Below is a small trained network, with its code and all its weights. Each question gives an input and a class and asks what happens when units are switched off, that is, made to give their printed mean instead of their output.

import numpy as np


def w(rows, s, z=0):
    codes = np.array(rows[::2]) - 128.0
    scale = np.full(codes.shape[1], s)
    scale[-1] = z or s
    return codes * scale


def norm(h):
    return h / np.sqrt((h * h).mean(-1, keepdims=True) + 1e-5)


def f(y):
    return np.maximum(y, 0)


def log_softmax(a):
    a = a - a.max(-1, keepdims=True)
    return a - np.log(np.exp(a).sum(-1, keepdims=True))


def net(x, mask):
    res = np.array(x, float).reshape(1, 7) / 4 @ E
    u = 0
    for l in range(2):
        y = f(norm(res) @ A[l][:, :-1].T + A[l][:, -1])
        res = res + np.where(mask[u : u + 5], y, B[l][:, -1]) @ B[l][:, :-1]
        u += 5
    return log_softmax(norm(res)[-1] @ U[:, :-1].T + U[:, -1])


A, B = {}, {}
E = w([
[155,141,116,150,81,95,174,1,163,129,128,13],'x0',
[132,127,121,127,126,131,124,127,136,132,129,129],'x1',
[88,33,110,33,175,206,162,137,131,145,39,175],'x2',
[140,127,127,126,122,128,117,124,128,124,123,127],'x3',
[123,125,130,130,125,128,122,127,134,130,129,122],'x4',
[37,200,131,117,80,147,59,105,58,183,63,105],'x5',
[108,125,119,127,126,127,138,135,133,134,139,129],'x6',
],0.00061)
A[0] = w([
[101,237,168,166,59,109,43,156,88,107,142,105,111],'L0N1',
[96,55,120,22,121,185,219,41,179,122,32,75,22],'L0N2',
[173,134,173,129,138,141,136,250,170,35,186,207,156],'L0N3',
[23,131,66,69,112,185,42,107,45,225,20,152,100],'L0N4',
[118,83,122,66,96,161,215,5,187,110,46,32,1],'L0N5',
],0.0011,0.00097)
B[0] = w([
[99,55,109,143,174,137,95,133,85,191,126,183,219],'L0N1',
[151,143,135,203,226,75,53,233,61,176,211,181,218],'L0N2',
[157,77,76,172,176,87,124,56,88,195,148,132,233],'L0N3',
[130,201,163,136,120,127,128,174,158,68,151,31,247],'L0N4',
[146,183,141,248,158,21,64,169,82,186,249,124,211],'L0N5',
],0.0016)
A[1] = w([
[74,167,132,121,21,133,131,7,124,143,67,82,2],'L1N1',
[153,155,123,139,49,114,192,70,211,58,137,72,41],'L1N2',
[170,34,120,46,163,186,211,137,185,78,85,180,68],'L1N3',
[65,117,131,22,141,192,133,145,120,123,15,138,14],'L1N4',
[174,146,148,182,166,65,140,125,136,159,204,75,233],'L1N5',
],0.0018,0.00052)
B[1] = w([
[218,1,83,152,251,92,168,184,159,126,205,241,153],'L1N1',
[51,147,193,42,143,206,113,241,112,105,50,99,151],'L1N2',
[46,245,145,195,68,85,32,112,53,199,124,45,159],'L1N3',
[187,117,142,103,57,127,204,22,199,72,131,93,155],'L1N4',
[127,110,111,74,88,176,156,103,152,97,79,166,252],'L1N5',
],0.0022,0.0033)
U = w([
[238,3,71,174,176,76,176,114,162,127,204,220,18],'0',
[18,211,132,165,125,112,15,139,17,224,109,88,134],'1',
[110,165,189,12,62,213,198,130,203,33,48,64,255],'2',
],0.0045,0.00029)

Each question gives the input, the list of numbers given to net, and the class t.
The units are the neurons (one row each of A and B). Each row of codes is followed by its name. A weight is (code - 128) times the scale printed after its matrix; where a second scale follows, it is the last column's (A, B and U).
mask holds one flag per neuron, layer by layer. A switched-off neuron (its flag False) gives its mean, the last column of its row in B, instead of its output. The means were averaged over made-up inputs and are rounded, as every weight is.
A unit's drop is (log p(t) with every unit on - log p(t) with that unit switched off) / (log p(t) with every unit on - log p(t) with every unit switched off).
The circuit of an input: a set's keep is (log p(t) with only the set's units on - log p(t) with every unit switched off) / (log p(t) with every unit on - log p(t) with every unit switched off). Starting from all 10 units, units are removed one at a time, each time the one whose removal leaves the highest keep (on an exact tie, the one counted first), for as long as the keep stays at least 0.8.
circuit, biggest first: the units of the circuit, biggest drop first
unit that matters most: the unit with the biggest drop
k most important neurons: the k neurons with the biggest drops, biggest first
k most important neurons of layer l: the k neurons of layer l with the biggest drops, biggest first
input [8,1,0,-4,2,-7,5], class 2: unit that matters most	L1N2
input [-7,1,1,-8,4,7,-7], class 2: 4 most important neurons	(L1N4 L0N5 L0N2 L1N3)
input [0,2,2,0,-2,-7,-7], class 1: 2 most important neurons	(L1N3 L0N5)
input [2,-7,-7,-4,3,6,0], class 0: circuit, biggest first	(L1N1 L0N2 L0N5)
input [5,6,-8,5,-6,2,0], class 0: 3 most important neurons	(L1N1 L0N4 L0N1)
input [6,-5,-3,-1,-8,2,-6], class 0: 2 most important neurons	(L1N1 L0N4)
input [2,0,-3,7,-8,1,-8], class 0: circuit, biggest first	(L0N2 L1N1 L0N5)
input [-3,-5,8,-5,5,0,0], class 1: 2 most important neurons	(L1N3 L1N5)
input [-8,7,1,-4,8,-8,4], class 1: circuit, biggest first	(L1N3 L0N5 L0N2)
input [-8,3,2,8,-7,-7,-8], class 1: circuit, biggest first	(L1N3 L0N5)
input [2,2,-7,7,-7,-2,0], class 2: 2 most important neurons	(L0N2 L1N2)
input [1,-6,-4,-6,-8,0,-3], class 2: 3 most important neurons	(L1N5 L0N2 L1N1)
input [2,-8,-6,-7,5,1,4], class 0: 3 most important neurons	(L0N4 L0N1 L0N2)
input [2,2,-8,3,2,-1,5], class 2: 3 most important neurons of layer 0	(L0N2 L0N5 L0N3)
input [-2,-7,2,6,-2,-1,-6], class 1: circuit, biggest first	(L0N5 L1N3)
input [8,-3,-7,-6,-8,5,-2], class 0: most important neuron	(L1N1)
input [3,4,-8,-3,8,4,-5], class 0: 2 most important neurons of layer 1	(L1N1 L1N3)
input [-8,1,8,7,-4,-3,1], class 1: 2 most important neurons	(L1N3 L1N5)
input [3,3,6,-7,-7,1,-3], class 1: 2 most important neurons of layer 1	(L1N1 L1N4)
input [6,6,0,4,4,-7,-2], class 2: circuit, biggest first	(L1N2)
